Here is a tiny trained network, its code and every weight. The questions are about switching its units off for an input and a class, where a switched-off unit gives its printed mean instead of its output.

import numpy as np


def w(rows, s, z=0):
    codes = np.array(rows[::2]) - 128.0
    scale = np.full(codes.shape[1], s)
    scale[-1] = z or s
    return codes * scale


def norm(h):
    return h / np.sqrt((h * h).mean(-1, keepdims=True) + 1e-5)


def f(y):
    return np.maximum(y, 0)


def log_softmax(a):
    a = a - a.max(-1, keepdims=True)
    return a - np.log(np.exp(a).sum(-1, keepdims=True))


def net(x, mask):
    res = np.array(x, float).reshape(1, 5) / 4 @ E
    u = 0
    for l in range(4):
        y = f(norm(res) @ A[l][:, :-1].T + A[l][:, -1])
        res = res + np.where(mask[u : u + 8], y, B[l][:, -1]) @ B[l][:, :-1]
        u += 8
    return log_softmax(norm(res)[-1] @ U[:, :-1].T + U[:, -1])


A, B = {}, {}
E = w([
[109,204,90,163,63,129],'x0',
[190,95,222,214,30,35],'x1',
[194,89,45,214,162,145],'x2',
[40,84,106,152,99,124],'x3',
[172,88,148,65,9,239],'x4',
],0.0015)
A[0] = w([
[253,247,144,105,171,162,82],'L0N1',
[169,124,71,172,147,177,44],'L0N2',
[123,173,61,115,178,120,120],'L0N3',
[99,141,141,103,139,83,141],'L0N4',
[153,170,73,194,112,153,4],'L0N5',
[39,70,65,154,89,133,87],'L0N6',
[165,101,83,189,114,118,198],'L0N7',
[148,149,99,108,119,215,142],'L0N8',
],0.0052,0.0031)
B[0] = w([
[13,18,7,104,61,29,228],'L0N1',
[210,111,161,47,211,129,174],'L0N2',
[58,147,164,176,142,187,222],'L0N3',
[157,167,137,116,139,147,186],'L0N4',
[206,48,224,4,248,129,153],'L0N5',
[85,50,49,62,102,22,199],'L0N6',
[182,171,181,59,152,124,253],'L0N7',
[104,113,175,187,124,183,236],'L0N8',
],0.0044,0.0027)
A[1] = w([
[161,114,87,171,50,208,96],'L1N1',
[97,180,162,97,116,129,97],'L1N2',
[160,152,57,165,159,174,2],'L1N3',
[200,115,155,178,79,99,95],'L1N4',
[213,77,88,121,66,173,123],'L1N5',
[78,164,80,124,162,136,144],'L1N6',
[138,102,1,140,100,104,123],'L1N7',
[137,220,44,208,170,149,41],'L1N8',
],0.005,0.0059)
B[1] = w([
[3,173,208,91,130,145,166],'L1N1',
[167,168,97,102,103,137,160],'L1N2',
[154,96,124,181,141,101,128],'L1N3',
[162,109,104,152,67,170,187],'L1N4',
[64,106,195,134,155,108,217],'L1N5',
[196,91,162,172,90,124,254],'L1N6',
[110,203,116,44,75,88,202],'L1N7',
[58,204,170,76,112,121,134],'L1N8',
],0.0053,0.0023)
A[2] = w([
[132,254,119,64,73,115,106],'L2N1',
[205,181,116,176,39,167,122],'L2N2',
[147,204,55,226,175,73,124],'L2N3',
[193,93,101,163,69,122,3],'L2N4',
[65,190,145,64,49,132,150],'L2N5',
[186,196,148,209,69,109,124],'L2N6',
[106,174,67,104,182,238,93],'L2N7',
[80,137,49,96,185,161,96],'L2N8',
],0.0048,0.0041)
B[2] = w([
[173,20,46,76,254,198,179],'L2N1',
[61,104,170,207,170,54,162],'L2N2',
[40,175,232,2,37,223,157],'L2N3',
[22,225,49,174,216,27,133],'L2N4',
[226,119,99,142,197,128,253],'L2N5',
[59,47,141,206,105,151,171],'L2N6',
[155,111,102,225,50,120,158],'L2N7',
[134,117,121,179,62,69,158],'L2N8',
],0.0039,0.0042)
A[3] = w([
[150,74,154,54,62,79,115],'L3N1',
[92,119,178,97,136,173,121],'L3N2',
[176,98,161,138,193,160,164],'L3N3',
[80,178,200,107,126,186,69],'L3N4',
[109,151,58,254,81,222,97],'L3N5',
[102,154,162,114,150,78,136],'L3N6',
[213,218,117,139,43,140,2],'L3N7',
[120,145,62,76,76,79,112],'L3N8',
],0.0061,0.0044)
B[3] = w([
[84,160,58,117,134,135,254],'L3N1',
[86,222,140,161,135,121,201],'L3N2',
[167,119,129,99,240,113,253],'L3N3',
[95,206,244,73,187,136,166],'L3N4',
[142,73,255,201,106,15,184],'L3N5',
[133,120,96,109,89,189,175],'L3N6',
[85,141,162,28,102,29,128],'L3N7',
[63,124,102,49,107,51,186],'L3N8',
],0.0057,0.0039)
U = w([
[35,98,34,60,50,53,116],'0',
[98,117,152,107,195,90,246],'1',
[33,221,234,100,129,214,92],'2',
[124,57,205,236,77,59,94],'3',
[218,71,97,84,231,177,80],'4',
[177,181,84,159,110,144,83],'5',
[235,236,35,249,43,214,2],'6',
[219,223,35,228,29,254,2],'7',
],0.0094,0.0075)

Each question gives the input, the list of numbers given to net, and the class t.
The units are the neurons (one row each of A and B). Each row of codes is followed by its name. A weight is (code - 128) times the scale printed after its matrix; where a second scale follows, it is the last column's (A, B and U).
mask holds one flag per neuron, layer by layer. A switched-off neuron (its flag False) gives its mean, the last column of its row in B, instead of its output. The means were averaged over made-up inputs and are rounded, as every weight is.
A unit's drop is (log p(t) with every unit on - log p(t) with that unit switched off) / (log p(t) with every unit on - log p(t) with every unit switched off).
The circuit of an input: a set's keep is (log p(t) with only the set's units on - log p(t) with every unit switched off) / (log p(t) with every unit on - log p(t) with every unit switched off). Starting from the 12 units with the biggest drops (on a tie, the unit counted first), units are removed one at a time, each time the one whose removal leaves the highest keep (on an exact tie, the one counted first), for as long as the keep stays at least 0.8.
circuit, biggest first: the units of the circuit, biggest drop first
top k neurons: the k neurons with the biggest drops, biggest first
k most important neurons of layer l: the k neurons of layer l with the biggest drops, biggest first
input [-3,3,-1,-6,2], class 0: circuit, biggest first	(L0N1)
input [-5,6,-8,-7,5], class 4: circuit, biggest first	(L2N5 L3N8 L3N5)
input [-3,-3,-7,4,-6], class 4: top 3 neurons	(L1N2 L0N8 L1N5)
input [5,-7,1,-2,-4], class 3: top 2 neurons	(L0N3 L3N5)
input [-2,-5,3,-1,-3], class 3: circuit, biggest first	(L0N3 L3N5 L2N7)
input [3,-5,-3,-2,-3], class 3: top 2 neurons	(L0N3 L3N5)
input [5,5,-7,3,4], class 4: top 2 neurons	(L2N1 L2N5)
input [7,4,-8,5,-8], class 2: 2 most important neurons of layer 0	(L0N1 L0N7)
input [-1,2,8,-5,-8], class 2: top 2 neurons	(L2N3 L2N5)
input [-2,-5,1,-1,-4], class 3: top 4 neurons	(L0N3 L3N5 L2N7 L1N5)
input [0,-6,4,8,3], class 0: circuit, biggest first	(L0N6 L3N3)
input [6,0,-7,4,-4], class 4: top 2 neurons	(L0N1 L2N1)
input [7,4,4,6,-8], class 2: circuit, biggest first	(L2N3 L0N1)
input [5,-6,5,4,5], class 3: circuit, biggest first	(L3N5)
input [-6,-7,6,6,7], class 2: circuit, biggest first	(L0N1 L2N5 L3N2)
input [3,-4,1,5,6], class 2: 3 most important neurons of layer 1	(L1N1 L1N5 L1N2)
input [7,-5,-8,1,4], class 4: circuit, biggest first	(L2N1 L2N5)
input [0,-5,3,-2,-4], class 3: circuit, biggest first	(L0N3 L3N5 L2N7)
input [-2,1,-5,6,-4], class 0: top 2 neurons	(L0N6 L0N7)
input [2,5,-7,-8,-6], class 0: top 2 neurons	(L0N1 L0N7)
